Below is a small trained network, with its code and all its weights. Each question gives an input and a class and asks what happens when units are switched off, that is, made to give their printed mean instead of their output.

import numpy as np


def w(rows, s, z=0):
    codes = np.array(rows[::2]) - 128.0
    scale = np.full(codes.shape[1], s)
    scale[-1] = z or s
    return codes * scale


def f(y):
    return np.maximum(y, 0)


def log_softmax(a):
    a = a - a.max(-1, keepdims=True)
    return a - np.log(np.exp(a).sum(-1, keepdims=True))


def net(x, mask):
    res = np.array(x, float).reshape(1, 8) / 4 @ E
    y = f(res @ A[0][:, :-1].T + A[0][:, -1])
    res = res + np.where(mask, y, B[0][:, -1]) @ B[0][:, :-1]
    return log_softmax(res[-1] @ U[:, :-1].T + U[:, -1])


A, B = {}, {}
E = w([
[124,166,53,52,133,171,197,119,101],'x0',
[148,254,69,70,184,170,172,68,92],'x1',
[114,153,99,152,97,105,37,162,109],'x2',
[166,97,142,164,132,113,137,125,153],'x3',
[175,154,183,83,116,127,172,98,170],'x4',
[219,134,161,110,104,152,186,148,207],'x5',
[220,136,114,200,209,89,190,42,228],'x6',
[86,204,56,185,219,61,63,11,125],'x7',
],0.0078)
A[0] = w([
[33,98,154,107,39,154,64,211,50,233],'n0',
[224,59,175,139,115,120,162,141,194,207],'n1',
[207,135,134,66,155,143,200,138,161,113],'n2',
[179,66,197,210,145,96,121,159,189,126],'n3',
[78,188,85,144,201,128,89,104,96,252],'n4',
[101,187,81,178,255,93,90,57,88,237],'n5',
[145,171,119,42,104,187,230,151,132,213],'n6',
],0.0078,0.0019)
B[0] = w([
[46,127,160,47,98,44,28,236,13,238],'n0',
[98,167,204,164,96,171,144,168,203,192],'n1',
[149,187,158,147,132,223,235,87,128,180],'n2',
[93,78,155,182,43,30,149,104,193,190],'n3',
[72,150,21,161,155,90,60,102,104,214],'n4',
[159,103,1,161,165,80,86,74,203,247],'n5',
[193,144,87,78,143,215,201,149,81,202],'n6',
],0.0076,0.014)
U = w([
[137,83,223,174,83,112,167,134,223,74],'0',
[125,112,2,138,210,79,95,42,138,254],'1',
[72,88,148,60,101,87,64,214,7,220],'2',
[196,152,117,78,154,204,228,123,106,6],'3',
],0.008,0.00073)

Each question gives the input, the list of numbers given to net, and the class t.
The units are the neurons (one row each of A and B). Each row of codes is followed by its name. A weight is (code - 128) times the scale printed after its matrix; where a second scale follows, it is the last column's (A, B and U).
mask holds one flag per neuron, in row order. A switched-off neuron (its flag False) gives its mean, the last column of its row in B, instead of its output. The means were averaged over made-up inputs and are rounded, as every weight is.
A unit's drop is (log p(t) with every unit on - log p(t) with that unit switched off) / (log p(t) with every unit on - log p(t) with every unit switched off).
The circuit of an input: a set's keep is (log p(t) with only the set's units on - log p(t) with every unit switched off) / (log p(t) with every unit on - log p(t) with every unit switched off). Starting from all 7 units, units are removed one at a time, each time the one whose removal leaves the highest keep (on an exact tie, the one counted first), for as long as the keep stays at least 0.8.
circuit, biggest first: the units of the circuit, biggest drop first
most important unit: the unit with the biggest drop
top k neurons: the k neurons with the biggest drops, biggest first
drop when u is switched off: that unit's drop, to one decimal
input [2,8,-5,5,2,6,5,5], class 3: most important unit	n2
input [7,-5,-1,3,1,5,-4,6], class 3: top 2 neurons	(n0, n5)
input [-8,6,8,-8,3,8,-1,-3], class 3: circuit, biggest first	(n0, n3, n4)
input [4,1,-3,8,-7,7,8,0], class 0: top 2 neurons	(n3, n1)
input [-2,4,7,-8,-5,4,8,-4], class 3: circuit, biggest first	(n5, n4)
input [6,-1,2,-4,7,7,-7,-4], class 3: top 3 neurons	(n6, n2, n4)
input [6,4,4,3,4,3,-5,-8], class 3: top 2 neurons	(n6, n2)
input [-6,1,7,1,-4,-4,-7,8], class 1: top 3 neurons	(n5, n4, n1)
input [7,3,5,2,-6,-1,3,-5], class 3: top 2 neurons	(n0, n5)
input [7,-4,-6,7,-6,4,0,-7], class 3: top 2 neurons	(n6, n2)
input [6,1,0,2,7,6,1,7], class 3: top 2 neurons	(n2, n6)
input [-2,5,-3,2,0,0,3,-4], class 3: drop when n0 is switched off	0.0
input [6,-4,0,4,7,-5,3,-2], class 3: drop when n3 is switched off	0.1
